Rows and roughly how far along a hidden order each lies, from 0 to 10:
[ -9  -8  19 -11  -1 -10   8 -18  19   2   2 -45 -16  -5   4  13   1   4
   1   1   0  15   1  24   2   5 -41  12   0  11  11   1  -5 -45 -12  10
  -2  10  -3  -2  -5  16] -> 7
[-11  -2  -3   1   0   2  -2   7   4  -3  -1 -20 -14  -1   0  -1  -1   4
  -4  -6  -5  15  -3  15  -7   0   4  -4   3  -5  -1   2   0   6   2  -1
   1  22   1  -3   2  -9] -> 3
[-13  -8 -36  -3   0   4  -6   3  21 -14  -2 -16 -43   9   8 -24   2   5
   3  -6  -3  -9  -2 -22   1   0 -49 -12   3  12 -13   7  -3 -29  30   2
   2   4  -9  -3  -2  23] -> 9
[-22  -1 -21   7   1  -3  -1   3  14   6   1 -22 -29   3   6  -3   1   5
  -3  -9  -5  11   0 -18  -1  -2   6  -7  -3  -4 -20  16  -2 -44  22  -8
   3  -8  -3  -4   5   1] -> 4
[-22   2 -73  29   4   3  -7  13   8   0   1  29   0  12   4 -18   5   4
  -6  -6 -10 -26   2 -24   3 -10  53 -19  -5  11 -56  35  -1 -33  51 -30
   6 -54  24  -8  13  -4] -> 2
[ -6  -7  10 -17  -2   0   1  -5  18  -9  -2 -43 -34  -3   3  -9  -1   5
   2  -5  -2  19  -3  13  -8   5 -45   3   5   3  17  -9  -1 -21  -9  14
  -1  31 -14   1  -6  14] -> 8
[-11  -2 -43  15   2   3  -6  12   5  -6  -1  15 -29   9   6 -16   1   1
   2  -3   2   0   0 -42  -1  -4   3 -17  -2   2 -29  12  -2 -25  24  -6
   2 -11  -6   0   1   6] -> 4
[ -16   -3 -100   22    2   14  -10   18   10  -15   -2   29  -20   21
    1  -35    5    5   -5   -8  -16  -27   -3  -17   -6   -8   50  -19
    4   17  -49   22   -2   10   47  -15    5  -40   22   -7   10    7] -> 5
[-38  -9 -48  -2   0   3  -4   8  26  -7  -1 -55 -81  10  15 -23   1   9
  -2 -13 -10  23  -3 -25 -15  -1 -25 -12   2 -10 -19  14  -3 -57  45  -8
   4  25 -17  -6   5  10] -> 8
[ -30    2 -100   45    6   14  -15   34    0   -6   -2   54  -12   25
    4  -35    6    6  -11   -8  -19  -42    0  -53   -5  -15   97  -36
   -4    2  -85   48    1   -8   80  -44   11  -68   36  -10   23  -25] -> 0
[-22  -8 -47   0   1  -4   4  -3  31  -3   2 -41 -34   7  11 -13   1   9
   1 -10  -5   4   1  -8  -2   0 -38  -6   0  11 -11  12  -4 -62  30  -5
   3   4  -4  -4   1  24] -> 8
[-10   1 -17   6   1  -2  -3  10  -3   4  -1  -1 -15  -1   0   2  -2   1
  -3  -3  -1  10  -1  -4  -3  -2  10  -6  -1 -16 -17   6   0  -3  11  -7
   2   7  -9  -2   4 -16] -> 1
[-42  -8 -59   9   1   1   0  -1  43 -10   1 -43 -39  15   9 -30   7  12
  -3 -19 -16 -11  -2  -4  -7  -3 -17  -7   1  32 -28  19  -5 -63  28  -5
   5 -19  13 -10   4  34] -> 10
[ -7  -9 -45   1   0   5  -3  -1  20 -16  -1  -9 -35   5  11 -23   2   3
   5   0  -2  -7  -1 -23  -4  -1 -28 -15   2  17 -11   8  -3 -27  25   2
   2  -4  -8   1  -1  26] -> 9
[-17  -5  -6  -7   1  -5   5  -9  19  -4   2 -29 -10   2   7  -1   2   5
   2  -5  -2   0   0  12   2   1 -24   3  -1  23  -7   9  -4 -55  12   1
   1  -5   0  -2  -2  24] -> 7
[ -2  -5  -5 -13  -1   2  -5  -2  10  -8  -2   0 -25   3   3  -6  -1   3
   2  -1  -1   7  -2   0  -7   1 -20  -2   3   0   7  -5  -2   3  -2   5
   0  17  -3   0  -3   3] -> 6
[ -1   3   2   5   1  -2  -1   4 -10   1   0   7  14  -5   0   4  -1  -1
   0   5   3   5   1  -3   4  -2   8  -8  -3   0 -13  11   0  -9   9  -7
   0  -8  -1   3   1  -8] -> 1
